Below is a small trained network, with its code and all its weights. Each question gives an input and a class and asks what happens when units are switched off, that is, made to give their printed mean instead of their output.

import numpy as np


def w(rows, s, z=0):
    codes = np.array(rows[::2]) - 128.0
    scale = np.full(codes.shape[1], s)
    scale[-1] = z or s
    return codes * scale


def f(y):
    return y / 2 * (1 + np.tanh(0.7978845608 * (y + 0.044715 * y**3)))


def log_softmax(a):
    a = a - a.max(-1, keepdims=True)
    return a - np.log(np.exp(a).sum(-1, keepdims=True))


def net(x, mask):
    res = np.array(x, float).reshape(1, 4) / 4 @ E
    y = f(res @ A[0][:, :-1].T + A[0][:, -1])
    res = res + np.where(mask, y, B[0][:, -1]) @ B[0][:, :-1]
    return log_softmax(res[-1] @ U[:, :-1].T + U[:, -1])


A, B = {}, {}
E = w([
[87,87,78,2],'x0',
[225,181,101,110],'x1',
[138,139,12,193],'x2',
[40,250,148,123],'x3',
],0.0096)
A[0] = w([
[164,66,112,100,157],'neuron 1',
[142,134,203,110,161],'neuron 2',
[172,137,109,180,162],'neuron 3',
[137,145,115,119,115],'neuron 4',
[175,122,96,142,182],'neuron 5',
[167,67,114,91,187],'neuron 6',
[120,122,96,113,129],'neuron 7',
[197,120,100,199,137],'neuron 8',
[79,123,115,101,142],'neuron 9',
[155,92,106,192,152],'neuron 10',
[149,143,182,116,114],'neuron 11',
[200,138,114,135,93],'neuron 12',
[176,80,112,103,146],'neuron 13',
[79,117,105,41,178],'neuron 14',
[6,125,157,137,155],'neuron 15',
[57,115,145,120,97],'neuron 16',
[135,177,115,139,253],'neuron 17',
[65,192,144,153,27],'neuron 18',
[15,127,155,141,160],'neuron 19',
[123,71,146,162,186],'neuron 20',
[91,114,102,38,167],'neuron 21',
[115,74,171,61,178],'neuron 22',
[61,129,108,125,120],'neuron 23',
[141,100,130,68,179],'neuron 24',
[155,155,173,120,67],'neuron 25',
[88,140,117,148,80],'neuron 26',
[109,129,68,105,70],'neuron 27',
[112,127,44,147,105],'neuron 28',
[87,127,117,120,92],'neuron 29',
],0.016,0.0052)
B[0] = w([
[190,86,171,88,221],'neuron 1',
[175,183,125,90,215],'neuron 2',
[68,104,91,170,209],'neuron 3',
[157,120,131,123,135],'neuron 4',
[155,67,123,158,200],'neuron 5',
[174,77,159,59,232],'neuron 6',
[151,151,137,116,150],'neuron 7',
[77,93,87,219,243],'neuron 8',
[83,193,73,89,178],'neuron 9',
[176,126,119,222,210],'neuron 10',
[191,176,111,114,178],'neuron 11',
[119,59,80,134,189],'neuron 12',
[192,43,157,112,214],'neuron 13',
[110,255,88,71,247],'neuron 14',
[57,4,115,86,245],'neuron 15',
[78,50,115,101,182],'neuron 16',
[161,135,78,94,209],'neuron 17',
[177,69,127,55,213],'neuron 18',
[68,16,130,90,237],'neuron 19',
[162,136,229,191,187],'neuron 20',
[121,191,106,93,244],'neuron 21',
[88,155,121,31,239],'neuron 22',
[72,155,69,83,176],'neuron 23',
[125,134,108,52,206],'neuron 24',
[186,163,102,128,162],'neuron 25',
[83,84,100,111,149],'neuron 26',
[174,173,193,108,164],'neuron 27',
[197,152,81,122,199],'neuron 28',
[112,133,91,109,148],'neuron 29',
],0.0097,0.011)
U = w([
[164,82,134,100,254],'0',
[117,119,57,200,118],'1',
[159,253,142,149,164],'2',
[181,149,148,74,67],'3',
[137,74,170,197,39],'4',
[48,105,197,124,100],'5',
[42,132,79,82,125],'6',
],0.012,0.0046)

Each question gives the input, the list of numbers given to net, and the class t.
The units are the neurons (one row each of A and B). Each row of codes is followed by its name. A weight is (code - 128) times the scale printed after its matrix; where a second scale follows, it is the last column's (A, B and U).
mask holds one flag per neuron, in row order. A switched-off neuron (its flag False) gives its mean, the last column of its row in B, instead of its output. The means were averaged over made-up inputs and are rounded, as every weight is.
A unit's drop is (log p(t) with every unit on - log p(t) with that unit switched off) / (log p(t) with every unit on - log p(t) with every unit switched off).
The circuit of an input: a set's keep is (log p(t) with only the set's units on - log p(t) with every unit switched off) / (log p(t) with every unit on - log p(t) with every unit switched off). Starting from the 12 units with the biggest drops (on a tie, the unit counted first), units are removed one at a time, each time the one whose removal leaves the highest keep (on an exact tie, the one counted first), for as long as the keep stays at least 0.8.
circuit, biggest first: the units of the circuit, biggest drop first
k most important neurons: the k neurons with the biggest drops, biggest first
drop of u: that unit's drop, to one decimal
input [-5,7,0,7], class 2: circuit, biggest first -> neuron 15
input [-4,-6,-1,3], class 5: circuit, biggest first -> neuron 14; neuron 28; neuron 19
input [-1,7,-3,5], class 2: circuit, biggest first -> neuron 15; neuron 19
input [4,8,-4,-4], class 3: 3 most important neurons -> neuron 15; neuron 19; neuron 8
input [-7,-2,-5,6], class 0: 3 most important neurons -> neuron 18; neuron 14; neuron 22
input [-4,4,8,-7], class 1: 2 most important neurons -> neuron 8; neuron 3
input [5,-3,-5,-4], class 3: 3 most important neurons -> neuron 1; neuron 6; neuron 8
input [2,7,-2,2], class 2: 2 most important neurons -> neuron 15; neuron 19
input [5,3,1,0], class 3: drop of neuron 8 -> 0.1
input [1,2,4,1], class 1: drop of neuron 14 -> 0.1
input [1,-3,3,-3], class 4: drop of neuron 2 -> 0.1
input [-8,-4,-6,6], class 0: 2 most important neurons -> neuron 18; neuron 14
input [-7,-2,4,-6], class 4: 2 most important neurons -> neuron 20; neuron 14
input [-3,-1,8,-5], class 1: circuit, biggest first -> neuron 8
